Each row is followed by its group and then its class within the group.
[ -3  16  48 -17 -20  24 -24 -13   3 -24  -6  61  12  16 -26  -2] -> <33>/M
[-28 -37 -58 -26   6 -32   9   0   9  -4 -17 -17  10  -6  14  -8] -> <34>/X
[-26 -11  16  53 -11  16  30 -18 -13 -18 -19  21 -44 -14 -13   1] -> <34>/X
[ 23  11   1 -10 -10  -3 -15  13   0  20   2 -21  15  10   1  14] -> <35>/V
[ 17 -21 -10  30  -4 -10  27  10  11 -10 -10  -9  42  13 -19  10] -> <35>/Q
[  2  23  47  25   1   5   2 -21  20  -1 -12 -14 -69   7  -6   1] -> <31>/C
[ 15  -6  -8 -11   8 -25 -37   6  30   9   5   3 -13  24  -1 -13] -> <33>/B
[ -6  14   1 -23  10  13 -19 -15   8  -8   3   9 -35   9   0  -8] -> <33>/B
[ 20  -9   3  -6 -17  -2 -11  -7  12   0   0  18 -29  16   4   7] -> <33>/B
[ 19  10  35  19 -27 -15  12 -16 -19   0   0 -21 -43   9 -13  28] -> <35>/Q
[ 17 -27 -65 -19  -8 -12   0  15 -14  29   0 -36   5  13   6  32] -> <35>/Q
[ 10  11  34   7 -11  21 -11 -14   2   9 -17 -15 -31  10  -6   4] -> <31>/C
[ 17  15  26  25 -20  13  10 -13  26  -2 -16   3  -7   7 -24  10] -> <31>/C
[  8  16  57  55 -23  -8   7  -7  26  23 -10  -7 -28  10  -9  26] -> <31>/T
[ 39 -16   9  -3 -29 -12   9   1 -11   1   0   4  14   0 -12  22] -> <35>/Q
[-13  19  -4  28  -3   2  15   2  -9  23   0 -53 -19  -5  18  13] -> <31>/C
[ -2   0  -8 -11 -32 -32 -28  -2   6  21   8   5 -35   8  -8  -5] -> <33>/M
[  3 -16 -21  21  19 -16 -14  -1  -8  44  18 -28 -50  -2   1  13] -> <33>/M
[-17  -4 -16  11  25 -26 -26 -25 -14  34  20 -20 -13  27  13   3] -> <33>/M
[-20   4  26  44 -14 -12   5  13  21  41   1 -34 -71   1  22  14] -> <31>/T
[ 13   9 -40  -7  -3  -7 -21  -3   7   4  17  36  34  19  -6  -6] -> <33>/M
[ 51 -11  22  -2 -62  10  18 -15   9 -30  -9  36  65   9 -36  16] -> <35>/Q
[ 27 -29 -15 -36   3 -23   4  11 -12  14  22 -55 -14  10   4  10] -> <35>/V
[ -5  32  -9   6  12  -3  14   9   1  17 -13 -66 -22   3  12  18] -> <31>/C
[ 13  -9  -7   1  21 -15  -9   8 -28  24  25 -51  -9  15  -4   3] -> <35>/V
[  2  31  61  -1 -47   4 -13 -31  28 -44 -21  62 -32  18 -38 -11] -> <33>/M
[-33   1  21  -4 -20  -5   9  -1   5 -10 -10   4 -14 -19   3 -17] -> <34>/H
[-15   9  32  24 -16  36   8 -20   3 -15 -24  16   6  -9 -14 -14] -> <34>/H
[-23  -7 -41   8  32 -51  -1   4  27  16  12 -29 -66   4  28   0] -> <33>/B
[ 32 -13 -26  44   7 -15  21  19   9  27   1 -29  -7   3  21  39] -> <31>/T
[ 24   5   7  30 -14 -13  23  12 -20   6  20 -38  20  -2  -6  27] -> <35>/V
[ 11 -13 -36 -28 -25   2  14   0  -7 -20 -23  -2 -25 -22  -3  -4] -> <34>/X

Each row is followed by its group and then its class within the group.
[  6   0   1  -4  -6 -15  10   6  -9   2  -2  64   0  -6 -14   6] -> P/R
[ 15   2   9  -3   4  30  -5 -15   1  -1   4 -41 -10  11   2   9] -> Z/J
[ 18  -3  20  -6  10  38 -15 -13  23  -1   9 -53 -10   6  10  25] -> Z/F
[ 14   2 -23 -11   6  22 -11  -7 -28  -3   4 -40 -33   4  24   1] -> Z/J
[ 15  -2  21 -14  11  28 -13   1  10   4   1 -10 -13   6   4  30] -> Z/F
[ 24   5  15  -8   5  33  -8   0   5  -1   0 -13 -21   8  -3  22] -> Z/F
[ 13  -1  27  -2   7  34 -15 -12  27   0   7 -60  -7   2  -1  25] -> Z/F
[ 17   0  34   3  -3  33  -8 -18   4   4   6 -32 -11   2   2  18] -> Z/W
[  4  -2  -8  -8 -11 -13   8  -7   7  -2  -4  21  -6   0 -22  -1] -> P/Y
[  5  -5 -16  -2  -6 -12   8   2  -9  11  -6  36 -23  -7  -6   7] -> P/R
[  2  -4   2   6  -7 -12   9   7   7   8  -4  36 -11  -7  -7   7] -> P/R
[  8  -5  -1   4  -8  -7   9   9  -5   4  -4  50 -12  -6  -9   5] -> P/R
[ 12   2  24  -9   8  25 -11 -10  -7   2   5 -17  -1   3   7  24] -> Z/F
[ 22  -1   8 -15   9  24  -9  10  -6   2   5 -16 -34   2  20  20] -> Z/F
[ 14  -2  16   1   6  28  -5 -19 -11  -2   3 -19  11   5   9  14] -> Z/J
[ 13   6  33  -3  11  26  -9   4  20   2   4 -13   4   4  -3  27] -> Z/F
[ 21  -1  46   0   4  25  -5  -4   3  13  -2  10 -26  -5   2  42] -> Z/W
[  7  -2  28  -6   5  24 -10  -9  -6   1  11 -11   0   2   5  23] -> Z/J
[ -7  -3  12 -10   2 -25   1  15  14   6   0  64  23  -3 -20  12] -> P/A
[  1  -5   7 -10  -2 -17  -5   6  11   1   1  39  12  -2 -14  12] -> P/A
[  3   0   7  -5 -14 -21   8   9   0   5  -5  64  -2  -6 -24   2] -> P/R
[ 16   2  15  -8   2  29  -9 -17 -11  -1   6 -21 -15   2   4  15] -> Z/J
[ -1  -8   3  -2 -12 -19   9  -3  10   5  -3  22 -15  -6 -16   0] -> P/Y
[  3   5  19   0 -11 -17   6   7  -6   6  -4  64   0  -3 -22   8] -> P/R
[ 16   1  21   5   4  30   2 -15   5   0   4 -19  -7   5  -1  16] -> Z/W
[ 11  -5  10  -5   0  35  -7 -15  18   2   6 -52 -25  -1   6  14] -> Z/J
[ -3  -7 -10  -5  -6 -15   5   2  17   6   1   3 -25  -9  -9   1] -> P/Y
[  2  -1  25  -9  -3 -12   1   8  14   4  -2  56  15   1 -28  18] -> P/A
[ 14   2  19  -7  13  29 -13  10  12   4   6 -34 -19   4  17  25] -> Z/F
[ -8  -3  11  -2  -2 -20   1  10   6   9  -1  39  -5  -9 -11   9] -> P/Y
[  2   4  19  -5 -12 -14   3  -7  -6   5  -4  42  -1   0 -27   2] -> P/Y
[ -7  -2  -9 -11  -4 -24  -1   3   0   4   0  28  -4   4 -10   2] -> P/A
[ -2   2 -12  -2  -4 -19   5   7   6   2   0  25  -5  -6  -7  -4] -> P/Y
[ 20   2  10  -7  10  33 -12   8  -2   2  -3 -23 -22   3  15  22] -> Z/F
[ -5  -4   6   4  -9 -12   4  -5  17   7  -3  -3 -11 -10 -11   1] -> P/Y
[ 18   2  15   6   1  27   0  -5   4   1   3 -20 -16   4   4  11] -> Z/W
[  3   1  13  -4  -4 -13   4  14  -5   7  -2  50 -15  -4   5   9] -> P/R
[ 13   2  42  -8   8  28 -14  -4   2   1   8 -10  12   5   8  36] -> Z/F
[ 12  -1  28  -4   2  25  -9 -19  -5  -7   5 -10  17   7  -4  18] -> Z/J
[ -4  -2   0   2  -8 -14   2  -8  -4   5  -2  17  -4  -2  -8  -2] -> P/Y
[ 19   0  36  -2   6  41 -10  -6  21  -1   6 -41  -2   5  -2  27] -> Z/F
[ 22   1  12   3  -1  31  -4 -16   8  -3   2 -28  -4   8  -5  10] -> Z/W
[ 18  -2  20  -9  11  37 -12  -9   7   1   2 -35 -12   5   5  25] -> Z/J
[  9  -2  23  -6   7  25 -13 -17 -12  -2   7 -12   3   3   7  21] -> Z/J
[ 11  -7  32   3  -2  25  -4  -6   6   6   4  -8 -10  -6   3  26] -> Z/W
[  1  -9  26  -3   0  -5  -1   8  38  11   1  10  -6 -11 -17  28] -> P/A
[ -6  -6  -3  -9  -4 -24   3  -3   4   1  -1  40   8  -5 -19   1] -> P/Y
[  6   1  24  -4   6  20  -3   1  -1   6   1  -2 -12  -1   9  23] -> Z/W
[ 12   1  13  -5  10  34 -11  -6  13  -5   9 -46   2   7   7  19] -> Z/F
[ -4  -8   6 -10  -3 -12   3   5  18   6  -1  29  -3  -7 -14   9] -> P/A
[ 29   1   8  -7  11  27  -7  -1  19 -11   2 -12  13   9  -6  13] -> Z/F
[  3  -4  -6  -4  -3  -5  -2   5   4   4   1  10 -15  -4  -1   8] -> P/A
[  3  -6   1  -1  -5   5   6  -3  14   9   0 -14 -34  -9   8   8] -> P/Y
[ 15   4   2  -2  -4  24  -4  -2 -17  -6   3  -6  -5   9  12   9] -> Z/W

Each row is followed by its group and then its class within the group.
[ -5  96  -7   4   2 -28   9   2  13  17  19  -2  11  -1 -17   9] -> S/Faz
[12 73  4  6 -2 -3  2 -1  7 -8 10  1  6  0 -8 -8] -> E/sapa
[ -3  66   3   0  -2  -4   3   2  10 -25   1   0  15  -2  -8  -4] -> E/sapa
[  8  92  -3   2  -1 -23   1   0  11  32  19  -2  11   1 -11  -5] -> S/Faz
[ -3  93  -6  -2 -10 -17   6   6   6  18 -21  -6  11  -5  -6  -2] -> E/Tos
[ -9  98  -9   5  10 -30   7   5  25  17  15  -1  15  -8  -7 -20] -> S/banu
[  6  75   1   1  -8 -13   6   5   2  18  17   1   9   5 -13 -10] -> E/Tos
[ 17  61  -1   1   2 -12   5  -4   9  23  16   2  10  -1  -7 -13] -> S/Faz
[ -1  77   0   7   7 -27  11   1  17  39  10   0  16  -7 -10  -7] -> S/Faz
[ 16  84  -6   5  -5 -10   6   3  12  22  18   4  10   5  -6 -13] -> E/Tos
